Below is a small trained network, with its code and all its weights. Each question gives an input and a target symbol and asks what happens when units are switched off, that is, made to give their printed mean instead of their output.

import numpy as np


def w(rows, s, z=0):
    codes = np.array(rows[::2]) - 128.0
    scale = np.full(codes.shape[1], s)
    scale[-1] = z or s
    return codes * scale


def f(y):
    return np.maximum(y, 0)


def softmax(a):
    e = np.exp(a - a.max(-1, keepdims=True))
    return e / e.sum(-1, keepdims=True)


def log_softmax(a):
    a = a - a.max(-1, keepdims=True)
    return a - np.log(np.exp(a).sum(-1, keepdims=True))


def net(x, mask):
    ids = ['αβγδεζηθλξστφψω'.index(c) for c in x.split()]
    T = len(ids)
    res = E[ids] + P[:T]
    u = 0
    for l in range(2):
        r = res
        for j in range(3):
            rows = slice(2 * j, 2 * j + 2)
            q, k, v = (r @ M[l][rows].T for M in (Q, K, V))
            z = softmax(np.where(np.tri(T) > 0, q @ k.T / 2**0.5, -1e9)) @ v
            o = O[l][rows]
            res = res + np.where(mask[u + j], z, o[:, -1]) @ o[:, :-1]
        u += 3
        y = f(res @ A[l][:, :-1].T + A[l][:, -1])
        res = res + np.where(mask[u : u + 12], y, B[l][:, -1]) @ B[l][:, :-1]
        u += 12
    return log_softmax(res[-1] @ U[:, :-1].T + U[:, -1])


Q, K, V, O, A, B = {}, {}, {}, {}, {}, {}
E = w([
[196,142,166,65,175,21],'α',
[101,42,108,177,186,118],'β',
[150,132,99,101,236,156],'γ',
[97,174,146,131,226,122],'δ',
[108,132,44,108,122,83],'ε',
[110,143,171,115,100,180],'ζ',
[212,109,181,68,123,142],'η',
[93,132,148,126,81,9],'θ',
[166,74,133,135,64,122],'λ',
[175,139,96,115,133,158],'ξ',
[87,73,168,169,71,153],'σ',
[145,136,153,102,113,98],'τ',
[68,190,185,127,130,127],'φ',
[60,121,125,151,85,86],'ψ',
[84,115,40,140,115,121],'ω',
],0.013)
P = w([
[96,139,39,89,88,157],'0',
[29,68,241,2,180,100],'1',
[155,187,122,138,98,151],'2',
[153,193,119,115,78,138],'3',
[72,34,202,78,200,89],'4',
[154,168,110,134,102,142],'5',
[143,186,100,106,78,139],'6',
[134,6,190,133,197,56],'7',
],0.0078)
Q[0] = w([
[56,46,194,94,67,128],'L0H1',
[37,85,3,217,154,162],'L0H1',
[201,213,109,111,122,102],'L0H2',
[237,180,51,162,151,192],'L0H2',
[142,84,84,156,87,131],'L0H3',
[21,49,162,71,141,116],'L0H3',
],0.0054)
K[0] = w([
[36,30,103,151,36,36],'L0H1',
[35,98,156,127,198,121],'L0H1',
[68,90,61,98,17,86],'L0H2',
[107,17,119,125,65,143],'L0H2',
[137,103,133,169,206,69],'L0H3',
[51,3,86,187,137,60],'L0H3',
],0.005)
V[0] = w([
[170,21,75,117,82,99],'L0H1',
[197,206,158,162,197,253],'L0H1',
[126,106,102,120,78,57],'L0H2',
[149,132,171,172,174,112],'L0H2',
[184,156,153,189,180,97],'L0H3',
[101,54,91,104,102,42],'L0H3',
],0.0037)
O[0] = w([
[158,119,190,154,104,123,138],'L0H1',
[150,140,84,152,179,212,14],'L0H1',
[170,220,4,204,99,135,152],'L0H2',
[68,69,233,235,89,80,48],'L0H2',
[199,91,36,127,190,118,4],'L0H3',
[129,5,155,23,89,32,196],'L0H3',
],0.004,0.0014)
A[0] = w([
[175,192,2,124,76,201,201],'L0N1',
[104,86,160,9,157,89,255],'L0N2',
[56,177,140,70,131,208,226],'L0N3',
[232,203,104,71,152,162,62],'L0N4',
[81,123,73,165,53,131,153],'L0N5',
[146,37,180,115,130,148,36],'L0N6',
[29,169,109,161,95,170,129],'L0N7',
[128,98,187,109,118,113,77],'L0N8',
[39,128,173,79,97,196,219],'L0N9',
[70,215,86,195,74,100,163],'L0N10',
[218,135,87,114,21,214,203],'L0N11',
[116,184,105,105,173,128,167],'L0N12',
],0.0082,0.0036)
B[0] = w([
[88,180,124,70,90,215,207],'L0N1',
[211,101,55,127,152,35,254],'L0N2',
[178,166,205,127,164,82,208],'L0N3',
[183,58,133,29,212,164,164],'L0N4',
[107,143,143,189,120,110,171],'L0N5',
[89,208,52,94,157,96,156],'L0N6',
[105,122,200,126,168,63,165],'L0N7',
[109,132,53,114,126,139,155],'L0N8',
[202,90,254,115,140,69,212],'L0N9',
[35,187,163,181,128,73,177],'L0N10',
[137,92,171,95,57,233,200],'L0N11',
[202,151,127,81,174,145,162],'L0N12',
],0.0068,0.0076)
Q[1] = w([
[156,83,78,142,255,38],'L1H1',
[207,53,122,109,146,146],'L1H1',
[145,105,133,138,164,136],'L1H2',
[128,83,133,122,120,202],'L1H2',
[221,164,69,75,106,67],'L1H3',
[197,117,121,125,128,49],'L1H3',
],0.0075)
K[1] = w([
[196,112,46,140,241,28],'L1H1',
[240,3,159,31,138,128],'L1H1',
[114,108,155,88,173,148],'L1H2',
[133,108,120,126,141,111],'L1H2',
[176,76,130,77,196,88],'L1H3',
[187,82,163,71,164,88],'L1H3',
],0.0064)
V[1] = w([
[160,96,82,104,214,52],'L1H1',
[85,247,77,223,145,138],'L1H1',
[137,177,130,147,68,153],'L1H2',
[102,104,40,229,178,102],'L1H2',
[144,93,196,129,132,135],'L1H3',
[164,95,158,2,142,68],'L1H3',
],0.0043)
O[1] = w([
[167,105,97,113,254,71,172],'L1H1',
[70,146,158,84,142,56,51],'L1H1',
[79,132,117,105,91,150,119],'L1H2',
[98,129,109,112,129,145,55],'L1H2',
[104,91,102,132,167,124,158],'L1H3',
[210,155,90,143,114,84,249],'L1H3',
],0.0068,0.011)
A[1] = w([
[166,91,142,114,129,99,41],'L1N1',
[55,218,236,136,90,109,133],'L1N2',
[129,136,157,149,159,49,194],'L1N3',
[145,182,138,209,152,101,143],'L1N4',
[165,130,96,47,159,208,23],'L1N5',
[24,144,165,215,76,79,127],'L1N6',
[157,158,140,110,140,17,184],'L1N7',
[145,119,67,81,137,98,2],'L1N8',
[210,35,169,130,137,108,169],'L1N9',
[169,80,158,93,62,157,125],'L1N10',
[135,254,147,120,166,170,201],'L1N11',
[144,87,142,202,125,43,241],'L1N12',
],0.008,0.0054)
B[1] = w([
[70,62,160,123,164,86,169],'L1N1',
[63,70,122,114,101,35,182],'L1N2',
[76,164,130,161,133,152,212],'L1N3',
[114,162,125,117,153,158,165],'L1N4',
[35,86,172,127,201,175,162],'L1N5',
[55,68,128,112,151,213,159],'L1N6',
[100,215,121,202,139,139,249],'L1N7',
[70,87,255,155,77,74,163],'L1N8',
[168,58,110,151,135,107,243],'L1N9',
[153,155,186,180,98,143,169],'L1N10',
[168,161,126,11,157,54,174],'L1N11',
[92,140,105,163,173,168,227],'L1N12',
],0.0069,0.017)
U = w([
[157,93,132,191,159,93,131],'α',
[153,104,36,201,142,192,230],'β',
[131,74,116,15,197,111,67],'γ',
[173,249,87,101,157,143,55],'δ',
[160,184,3,61,66,76,253],'ε',
[181,116,209,91,70,42,72],'ζ',
[185,31,166,126,128,175,67],'η',
[95,221,65,193,97,189,98],'θ',
[171,176,114,231,23,194,145],'λ',
[116,175,182,99,158,229,159],'ξ',
[93,42,198,177,100,171,54],'σ',
[236,222,70,144,51,118,201],'τ',
[103,203,187,96,138,87,8],'φ',
[42,112,137,141,138,162,81],'ψ',
[74,29,90,10,125,71,150],'ω',
],0.0055,0.0048)

Each question gives the input, a string of symbols that net reads in full, and the target symbol t.
The units are the heads (2 rows each of Q, K, V and O) and the neurons (one row each of A and B). Each row of codes is followed by its name. A weight is (code - 128) times the scale printed after its matrix; where a second scale follows, it is the last column's (O, A, B and U).
mask holds one flag per unit, layer by layer, with each layer's heads first. A switched-off unit (its flag False) gives its mean, the last column of its rows in O or B, instead of its output. The means were averaged over made-up inputs and are rounded, as every weight is.
A unit's drop is (log p(t) with every unit on - log p(t) with that unit switched off) / (log p(t) with every unit on - log p(t) with every unit switched off).
most important unit: the unit with the biggest drop
top k neurons: the k neurons with the biggest drops, biggest first
top k neurons in layer l: the k neurons of layer l with the biggest drops, biggest first
which heads matter: for each layer, one digit per head in row order, 1 if its drop is at least 0.15 and else 0, layers parted by /
drop of u: that unit's drop, to one decimal
input β η γ ξ τ, target α: top 2 neurons -> [L0N2, L1N8]
input ε φ τ β γ, target α: top 2 neurons -> [L0N2, L1N8]
input ω ψ ω φ ζ, target α: top 2 neurons -> [L0N9, L0N2]
input ξ γ γ ζ ε, target α: top 2 neurons in layer 0 -> [L0N2, L0N1]
input ε η λ δ η ω, target ω: which heads matter -> 000 / 101
input δ ω σ, target σ: most important unit -> L0N2
input ε β ψ, target ψ: which heads matter -> 000 / 100
input θ β σ η η η, target η: top 3 neurons -> [L0N4, L1N7, L0N11]
input ξ ζ ζ ω γ, target α: top 2 neurons in layer 1 -> [L1N8, L1N9]
input δ α σ ξ φ, target α: top 2 neurons -> [L0N2, L1N9]
input γ ζ α, target α: top 2 neurons in layer 0 -> [L0N4, L0N1]
input ω ξ ψ φ, target φ: top 2 neurons in layer 0 -> [L0N10, L0N3]
input ε φ ω, target ω: top 2 neurons -> [L0N2, L1N2]
input η ε α, target α: top 4 neurons in layer 1 -> [L1N8, L1N9, L1N1, L1N7]
input τ ζ ψ τ ξ σ ε ξ, target β: top neuron in layer 0 -> [L0N9]
input ε ω ω φ γ λ, target λ: top 2 neurons in layer 1 -> [L1N10, L1N11]
input γ ω ω σ φ, target α: top 2 neurons -> [L0N9, L0N2]
input φ λ ω ξ η, target α: top 3 neurons in layer 0 -> [L0N2, L0N1, L0N11]
input ω ε ζ ε, target ε: top 3 neurons in layer 0 -> [L0N1, L0N10, L0N9]
input ε η ψ β, target β: top 2 neurons -> [L0N1, L1N11]
input θ ψ λ β λ σ σ, target σ: top 2 neurons in layer 0 -> [L0N2, L0N11]
input η α ω λ ζ, target α: top 3 neurons in layer 0 -> [L0N2, L0N9, L0N1]
input τ η ψ ζ ε λ ω ω, target β: top 2 neurons in layer 0 -> [L0N9, L0N2]
input ξ ζ α θ, target θ: top neuron in layer 0 -> [L0N10]
input ξ θ φ ω γ τ τ, target τ: drop of L1H3 -> 0.1
input σ τ ψ φ λ τ τ ε, target β: drop of L0N10 -> 0.0
